(in the rows, 128 means zero)
Each row of numbers stands for one element and depends on some of the facts below. Use the named rows to name the rest.

There are 4 kinds of fact about the elements: tabon, koplatrim, varil, kluzoklem.
tabon: points at; koplatrim: uses; varil: refers to; kluzoklem: belongs to class
skagen: tabon kiska stupe; kluzoklem 434
momosko: kluzoklem 434
ruboli: koplatrim skobris; kluzoklem 6
siplidres: koplatrim brugrol; kluzoklem 434
zaker: kluzoklem 434
trurutrin: varil trusom kiska vesku; kluzoklem 434
giplel: kluzoklem 434
nirer: tabon mopen; kluzoklem 6
zaskel: tabon stupe vitabon; koplatrim bevus; kluzoklem 434
dragra: koplatrim treforu; varil voflam meflu fanero raskun gronin; kluzoklem 6
mogebrik: kluzoklem 434
voklebrok: kluzoklem 6
kufate: tabon ruza; koplatrim stogar; kluzoklem 434
pozam: kluzoklem 6
meflu: koplatrim brugrol; kluzoklem 6
stogar: tabon ridibin fusus; varil treforu trenem; kluzoklem 6
ziral: koplatrim brena; kluzoklem 6
skedes: kluzoklem 6
tadre: tabon drulor skilim; varil gronin; kluzoklem 6
kiska: tabon drulor vakotrak; koplatrim pako; kluzoklem 6
siros: koplatrim pledesa; kluzoklem 6
dobrim: varil stetil siplidres; kluzoklem 6
dropal: kluzoklem 6
pludriskam: koplatrim vakotrak; varil zisa bruku; kluzoklem 6
kloflagri: varil fiklon; kluzoklem 434
fliklom: tabon nibegan; koplatrim trobril; kluzoklem 434
brugrol: varil treforu; kluzoklem 434
sibu: kluzoklem 434
lokan: koplatrim griskol; kluzoklem 434
flidra: kluzoklem 434
stasik: kluzoklem 434
bevus: koplatrim zaskel; kluzoklem 434
dratu: tabon vitabon; kluzoklem 434
lupok: kluzoklem 434
veplubrur: kluzoklem 6
gronin: kluzoklem 434
drosel: kluzoklem 6
bruku: tabon traluk; kluzoklem 6
ridres: tabon dorum; kluzoklem 6
daskuvis: kluzoklem 6
bikli: koplatrim skedul; kluzoklem 434
reklu: tabon daskuvis; kluzoklem 6
nidan: kluzoklem 434
voflam: kluzoklem 6
nanir: kluzoklem 6
skopi: varil sudur nanir; kluzoklem 6
sinodin: kluzoklem 6
zavatik: kluzoklem 434
sakem: tabon fliklom; varil ludofla nikas ridres; kluzoklem 434
trenem: kluzoklem 434
rigratun: varil zavatik dratu; kluzoklem 6
drizu: tabon ruza; varil ruboli; kluzoklem 434
grustok: kluzoklem 434
trobril: varil grustok brokli nikas zavatik; kluzoklem 6
vurir: tabon vakotrak; varil momosko; kluzoklem 434
viklon: koplatrim raskun; kluzoklem 434
lusko: koplatrim ridibin; varil grustok stetil; kluzoklem 6
rodo: varil todras nanir; kluzoklem 434
trukom: koplatrim vurir; varil gronin; kluzoklem 434
soplun: kluzoklem 6
vimon: kluzoklem 6
stetil: kluzoklem 434
gistomis: varil leskor; kluzoklem 6
brofin: varil plofis brokli ziral; kluzoklem 434
skarefli: kluzoklem 6
ridibin: varil vufak giplel brokli tronen skomal; kluzoklem 6
brena: koplatrim ziral; kluzoklem 6
dobegral: tabon drizu; varil leskor; kluzoklem 6
ruza: kluzoklem 6
gako: varil mezukom bitrik; kluzoklem 6
vakotrak: kluzoklem 6
bovidrul: varil giplel bunik; kluzoklem 6
nobrel: tabon brugrol; varil skedes nirer; kluzoklem 6
nibegan: tabon ruza; kluzoklem 6
flisku: koplatrim drosel; kluzoklem 6
manul: kluzoklem 6
bunik: kluzoklem 434
skedul: varil kiska raskun stestin; kluzoklem 434
tuvor: kluzoklem 6
zugrar: tabon vitabon ridres; kluzoklem 434
leskor: tabon gako; kluzoklem 6
griskol: varil plofis bevus bitrik; kluzoklem 6
druskas: varil leskor brokli stetil; kluzoklem 434
brekla: tabon mopen; varil zugrar stetil skarefli; kluzoklem 434
vitabon: varil bikli nidan vesku; kluzoklem 434
traluk: kluzoklem 6
zuflo: varil fanero fiklon lupok; kluzoklem 6
mabro: varil treforu; kluzoklem 434
kostor: tabon stetil ruza; varil dratu; kluzoklem 6
skilim: tabon fiklon; kluzoklem 6
zisa: kluzoklem 6
madis: tabon kostor; kluzoklem 434
fiklon: tabon stiskebror; kluzoklem 434
stosuflan: kluzoklem 6
plimubo: kluzoklem 434
stiskebror: tabon momosko; kluzoklem 6
trusom: kluzoklem 6
varuskil: tabon bunik; varil skagen siros; kluzoklem 6
verik: koplatrim trobril; kluzoklem 434
steflus: varil trusom grustok brena nanir lokan; kluzoklem 6
vufak: koplatrim griskol; kluzoklem 6
pledesa: koplatrim viklon; varil stasik reklu stufer tronen; kluzoklem 6
bretol: koplatrim sakem; kluzoklem 434
drulor: varil stosuflan ziral dratu; kluzoklem 6
fusus: kluzoklem 6
mezukom: tabon brekla; kluzoklem 6
gostir: varil manul; kluzoklem 6
stestin: kluzoklem 434
vuna: tabon leskor gako; varil momosko traluk viklon; kluzoklem 6
vesku: koplatrim ridibin; kluzoklem 6
stupe: tabon kekin; koplatrim mopen; varil nibegan mopen dratu; kluzoklem 6
dugal: kluzoklem 6
bitrik: tabon trukom; kluzoklem 434
tronen: kluzoklem 434
sobril: koplatrim sinodin; varil voflam fanero skarefli daskuvis; kluzoklem 434
skobris: varil trusom momosko bevus vimon; kluzoklem 434
stufer: kluzoklem 6
sudur: kluzoklem 6
raskun: koplatrim siros; kluzoklem 6
famos: varil flidra; kluzoklem 434
ludofla: tabon kostor; kluzoklem 434
mopen: tabon mabro; kluzoklem 434
kikol: varil padapli tronen; kluzoklem 434
sulinuk: varil stetil mopen ridres; kluzoklem 434
pako: tabon ruza daskuvis; varil mogebrik; kluzoklem 6
drevon: varil madis fusus vesku pozam; kluzoklem 434
brokli: kluzoklem 434
gafek: tabon dilal; kluzoklem 434
nusku: tabon sibu dugal; koplatrim trukom bunik vurir; kluzoklem 434
nudom: kluzoklem 434
dilal: tabon vuna; kluzoklem 6
gogre: tabon vuna; kluzoklem 434
padapli: tabon nanir skilim; koplatrim gafek; kluzoklem 434
fanero: tabon pako; koplatrim brofin; kluzoklem 6
dorum: tabon nobrel; kluzoklem 434
skomal: kluzoklem 6
treforu: koplatrim dragra; kluzoklem 434
nikas: tabon meflu; kluzoklem 434
kekin: tabon nanir; kluzoklem 6
plofis: tabon skilim vuna; kluzoklem 6
todras: kluzoklem 434
ridratre: varil vimon; kluzoklem 434
stovu: varil padapli stufer; kluzoklem 434
sivikin: kluzoklem 434

Some elements and their rows:
ludofla: [125 104 138 147 125 132 113 107 137 163 117 106 105 159 181  99 121 143
 134 131 143 128 140 134  96  90 118 149 117 150 143 110 126]
ziral: [136 124 122 124 117 121 140 116  93 117 132 135 156 120 144 157 105 144
 125 113 155 118 120 109 129 148 137 126 146 124 126 130 105]
sudur: [135 122 123 123 110 124 120 118  88 122 129 132 154 118 134 155 106 144
 121 118 152 124 120 101 136 144 134 135 146 123 122 134 101]
kikol: [124 118 138 122 141 109 116 109 151 127 114 122 110 152 158 107 140 120
 111 123 133 143 133 139 108  81 129 141 119 145 122 113 166]
dratu: [132 119 132 144 135 153 110 108 126 147 111 123 110 121 175  97 140 129
 137 127 140 142 130 148 129  88 111 161 126 143 140 114 107]
nusku: [127 120 135 124 133 106 110 112 130 122 113 110 116 137 143 106 125 124
 115 131 138 143 149 134 133  63 116 158 121 150 131  86 156]
ridres: [139 119 127 129 115 133 113 116  83 134 122 145 152 107 122 144 113 140
 122 115 150 124 115 109 145 143 131 145 158 121 131 138  76]
manul: [125 116 108 121 100  83 141 108  85 119 127 145 140 132 142 134 103 144
  99 132 162 121 128 103 142 148 136 147 143 117 114 133  60]
famos: [137 116 158 113 131 155  76 130  89 115 102 119 144 159 175  91 151 120
 127 112 135 133 141 147  72  96 156 156 118 177 117 131 251]
traluk: [135 124 124 119 116 122 122 118  90 121 129 131 160 113 134 157 107 143
 116 119 152 124 121  99 132 144 132 133 146 125 120 137 102]
ridibin: [128 111 131 104 123 111 117 118 114 128 132 146 153 141 120 153 120 131
 102 110 139 135 107 101 118 146 152 118 148 117 103 142 128]
zugrar: [132 116 133 141 131 153 108 107 125 146 110 125 109 120 176  94 140 130
 136 125 141 140 128 149 130  87 108 163 127 142 142 115 105]
stufer: [135 122 123 124 110 123 121 119  87 123 129 131 154 117 133 154 105 144
 122 118 152 124 118 100 135 144 134 135 145 124 123 133 102]
kostor: [128 108 140 142 117  82 117 116 111 149 126 138 134 177  94 144 102 138
 110 113 141 121 117  97 109 141 166 126 151 126 123 121 124]
sibu: [127 122 135 119 146 126 117 108 151 130 117 116 120 134 175 111 137 125
 109 128 137 141 138 135 107  83 114 140 118 147 125 122 149]
mabro: [117 109 130 118 120  80 124 106 162 115 113 128  87 156 150 111 134 118
 111 118 132 148 123 141 123  71 127 141 112 133 120 102 164]
brokli: [128 119 131 125 132 144 116 108 135 133 116 111 118 126 188 108 133 133
 125 130 143 137 138 136 111  87 108 149 115 147 131 122 134]
mezukom: [131 109 119 121  78 108 119 121  73 106 124 133 133 122 135 155  98 148
 140 108 154 126 106 106 149 137 136 142 136 119 124 124 114]
trobril: [135 105 129 115 129  66  86 121  86 115 145 140 152 150  82 132 104 133
 105 116 127 137 110  96 144 121 151 139 146 125 100 121 127]
sinodin: [129 102 126 105 117 121 107 118 100 138 139 142 150 133 135 148 114 141
 119 111 138 138 100 100 125 147 143 123 144 114 106 141 106]

Which element is each row?
No name comes twice in this set of rows, the named rows included.
[133 111 129 118 127  79 108 117 100 117 141 145 149 148 104 143 111 134
 109 110 134 131 106 104 131 134 154 127 146 121 106 131 128] -> griskol
[133 125 128 117 122 107 123 118 105 119 129 136 155 126 116 158 110 136
 106 116 146 127 119  99 131 140 142 127 148 123 115 135 117] -> dugal
[134 107 148 149 153 112 121 113 184 169 155 127 127 155  86 191 101 141
 148  85 114 133  76  98 115 129 146  75 150 104 137 120 127] -> pako
[131 110 130 142 103 116 118 116  88 150 128 126 141 148 126 145  95 152
 130 119 152 116 119  97 121 147 144 136 146 126 133 126  94] -> reklu
[123 139 126 149 145 134 123 114 142 126 121 108 110 151 175 113 135 123
 132 131 136 153 128 137 116  88 131 143 109 145 120  98 154] -> gogre
[131 143 116 143 124 132 130 124  88 116 134 124 156 129 134 160 105 140
 130 124 149 135 115  99 136 150 148 132 137 126 113 120 111] -> leskor
[122  96 137 105 145 121  93 111 144 144 128 125 115 155 167  95 143 124
 112 123 123 156 121 136 106  81 126 141 116 140 108 118 155] -> brofin
[130 115 138 128 141 133 109 106 145 142 111 128 112 128 163 101 143 123
 117 124 136 140 132 145 121  81 113 151 129 143 135 121 125] -> dorum
[127 116 135 142  91 125 119 120  84 156 111 121 142 140 107 154  91 147
 124 123 159 121 135  90 131 139 145 143 153 129 138 103 104] -> fanero
[121  97 125 105 116  85 114 116 120 133 137 152 132 152 110 148 116 131
 106 108 132 144  94 102 133 138 153 121 143 106  98 133 111] -> stogar
[137 129 140 133 132 127 111 123 144 127 133 125 141 115  80 194 106 132
 136  94 127 143  95  94 147 119 136 103 149 113 129 121 143] -> varuskil
[130 140 133 138 125 133 129 111 130 119 100 104 119 119 166 119 125 128
 118 135 152 132 158 134 127  76 109 157 122 155 144  97 145] -> lokan
[125 108 136 119 160  96 120  98 174 141 123 142 103 151 156  98 149 116
  99 120 125 143 121 148 110  82 123 135 128 133 123 126 125] -> brugrol
[126 108 139 143 138 134 115 106 143 166 118 105 112 155 182 101 124 140
 125 134 143 127 144 131  90  92 115 145 119 152 141 117 124] -> stetil
[133 114 132 140 120 119 119 115  97 152 131 126 153 143 126 148  97 150
 119 122 151 115 126  93 112 149 141 131 150 130 130 133  94] -> daskuvis

The same elements again, as new rows of numbers:
Some rows with their names:
sakem: [105 166 156 139  75 160 102 133  93 113 175 185 116 106 124 125  99 164
 142 148 120 138 110 134 119 146  84 167 163  76 136 151 164 146  85 110
 116 139 105 150 108  92 120 123 147 136]
nikas: [103 149 149 146  92 166 104 144 111 104 149 157 116 118 120 115 102 154
 155 149 121 135 129 138 129 146 141 145 161  82 114 152 205 144  81 114
 112 134 114 160 110  89 106 114 137 135]
meflu: [125 114 102 143  61 166  89 135 120 138 132 145 120 110 110 119 131 107
 127 140 122 124  96 123 124 143 185 115 143 164 143 153 149 127  98 128
 148 133 121 141 117  92  92 112 102 133]
nirer: [112 122  98 143  73 176  85 147 130 140 123 133 116 101 132 113 124 110
 145 156 126 111  96 117 121 134 162 132 164 143 151 156 146 117  99 126
 125 129 117  87 132  89  90 122 121 134]
ziral: [139 129 111 140  68 183  86 146  77 146 114 192 130 111  68 124 136  93
 111 157 121 140  96 115 119 172 238 138 164 109 132 172 105 130 108 127
 159 120 113 134 105 103  64 132  88 127]
lupok: [103 147 154 148  92 167 104 145 109 104 148 158 115 121 118 118 104 156
 157 142 121 136 129 137 130 144 148 138 159  86 111 152 212 149  84 115
 115 132 116 165 113  91 107 111 136 135]
skedes: [102 109  99 144  70 172  88 130 124 140 126 139 113 115 122 109 126 113
 143 136 123 115  95 118 121 144 166 120 150 154 142 157 153 130 104 123
 138 132 120 120 132  94  96 123 115 133]
bikli: [124 155 155 148  84 161 104 148 105 101 152 162 122 115 109 127 107 151
 144 149 120 142 130 143 132 143 163 139 155  93 114 149 204 145  78 119
 118 133 116 179 100  88 101 104 125 135]
vimon: [103 111 101 142  69 173  88 133 121 142 129 142 113 112 122 109 127 114
 140 135 123 117  94 115 120 142 162 114 150 154 145 157 151 130 103 122
 139 132 120 118 131  95  99 123 119 133]
skobris: [104 159 153 135  84 167 106 159  95 119 166 178 120 104 114 117 107 160
 142 138 118 146 119 125 121 134  89 119 160  84 131 154 185 146  75 104
 117 132 113 166 100  92 125 121 154 133]
stiskebror: [109 110 100 143  61 169  86 123 114 137 124 118 114 115 116 113 128 119
 145 139 122 113 101 122 113 141 159 106 146 149 138 162 151 129 101 125
 135 135 119 119 133 106  97 130 119 132]
vuna: [115 120 105 135  62 168  87 135 101 150 142 126 116  96 111 118 126 111
 137 131 120 115  95 107 105 134  87  86 149 151 139 168 134 120  94 114
 146 134 119 140 128 108 114 138 129 131]
stetil: [ 77 137 135 146  79 152 106  96 115 103 173 164 118 115 127 121  89 165
 140 156 118 126 113 155 132 171  66 232 163  76 106 152 142 140  88 110
 119 149  99 169  92  90 110 136 125 137]
stupe: [147 142  90 120  40 171  92 147  80 148 150 157 115 106  92  88 132 109
 119 162 120 146  95 105  86 144 167  52 128 130 206 151 141 116  82 122
 142 151 116 104 120 103 112 134 135 129]
treforu: [102 154 185 148  92 164  86 164 132 122 162 144 154  76  93 180 114 185
 139 119 119 149 109 154 152  51 148 104 168 162 115 172 204 213  61 113
 143 135 107 171  85 107 125  66 138 142]
nudom: [103 147 153 148  92 167 104 144 110 104 149 159 116 121 119 117 104 156
 156 143 120 136 129 138 130 145 145 139 160  86 111 152 209 149  84 115
 114 132 115 166 112  90 107 112 137 135]
sobril: [121 162 151 137  78 160 106 156  96 114 166 175 126 101 107 126 107 155
 132 147 118 149 122 135 125 135 106 130 157  91 128 151 176 141  70 109
 121 134 113 179  87  89 117 114 138 134]
kikol: [100 155 150 136  85 166 106 154  99 117 164 172 119 106 115 116 105 160
 145 140 118 143 120 128 123 137  88 129 161  83 127 154 184 145  76 104
 116 133 112 167 100  91 123 122 150 134]
verik: [128 156 154 148  83 160 104 149 105 101 153 162 124 114 108 128 107 149
 141 151 120 143 130 144 132 142 163 138 155  93 113 148 200 145  77 120
 120 134 116 181  97  87 101 103 124 135]
giplel: [102 147 152 147  92 166 104 144 110 104 150 158 116 120 119 117 103 156
 155 143 120 136 129 138 130 145 143 140 160  85 111 153 208 148  84 114
 114 133 115 165 111  91 107 113 137 135]

Which element is each row?
No name comes twice in this set of rows, the named rows included.
[129 140  94 121  62 181  95 156  92 154 153 177 103 104 106  76 125  96
 130 152 121 141  87  86  89 151 144  61 138 125 204 150 159 113  92 116
 148 148 116 102 138  93 120 134 142 130] -> rigratun
[118 132 102 128  48 171  85 144  91 153 140 132 118  96 113 114 132 128
 134 139 121 123  92 108  97 122 105  72 149 141 169 166 124 125  89 115
 130 133 117 101 125 111 115 140 144 131] -> tadre
[100 113  84 128  61 169  93 132 114 150 149 153 118  97 115  99 122 112
 123 149 120 125  88 112 111 149  96 127 149 141 162 156 112 113  92 112
 143 143 112 121 109  92 112 142 125 131] -> trobril
[ 91 146 143 134  73 166 106 145  93 115 157 168 120 121 112 109 111 179
 144 136 118 151 124 138 120 136 123 113 150  84 137 153 185 159  75 105
 109 135 113 156  95  98 121 125 155 133] -> vitabon
[ 99 147 161 149  91 166 101 148 109 108 146 157 119 117 122 130 108 164
 156 130 121 134 126 138 135 132 135 136 163  96 102 156 206 157  85 113
 112 124 118 169 111  93 109 108 139 135] -> trenem
[ 93 141 140 144  91 163 107 135 113 104 155 155 118 116 119 111  99 156
 150 152 119 135 127 142 129 153 115 162 161  80 110 153 188 140  80 111
 115 139 110 168 101  89 109 123 134 134] -> brokli
[121 152 148 148  83 158 105 142 109 100 154 157 125 113 108 127 105 151
 140 155 120 141 130 148 134 146 151 155 156  92 109 149 191 141  76 119
 119 136 114 182  92  87 100 107 121 135] -> siplidres
[112 155 150 144  92 169 106 148 103 104 153 166 111 122 114 106 102 149
 155 150 120 141 129 131 122 151 152 125 155  76 127 150 217 143  82 115
 117 138 115 161 117  89 110 114 140 134] -> zavatik
[ 76  98  74 131  63 165  94 117 127 149 148 139 122  96 123 104 118 121
 122 150 119 116  88 123 119 152  61 166 156 144 143 160  85 113  92 108
 139 143 107 125  96  93 111 152 119 132] -> dobrim
[ 96 114  93 131  63 171  91 137 115 152 144 152 117  99 119 106 126 118
 129 137 121 123  87 110 114 139 100 118 152 150 157 158 120 123  95 112
 140 135 115 119 115  94 113 136 128 132] -> steflus
[137 160 147 154  68 141 105 151 100 103 150 163 115 125 115 125 105 132
 139 154 122 147 139 149 123 140  99 155 144 113 134 142 199 137  70 116
 103 120 127 213  98  77  98  84 131 133] -> viklon

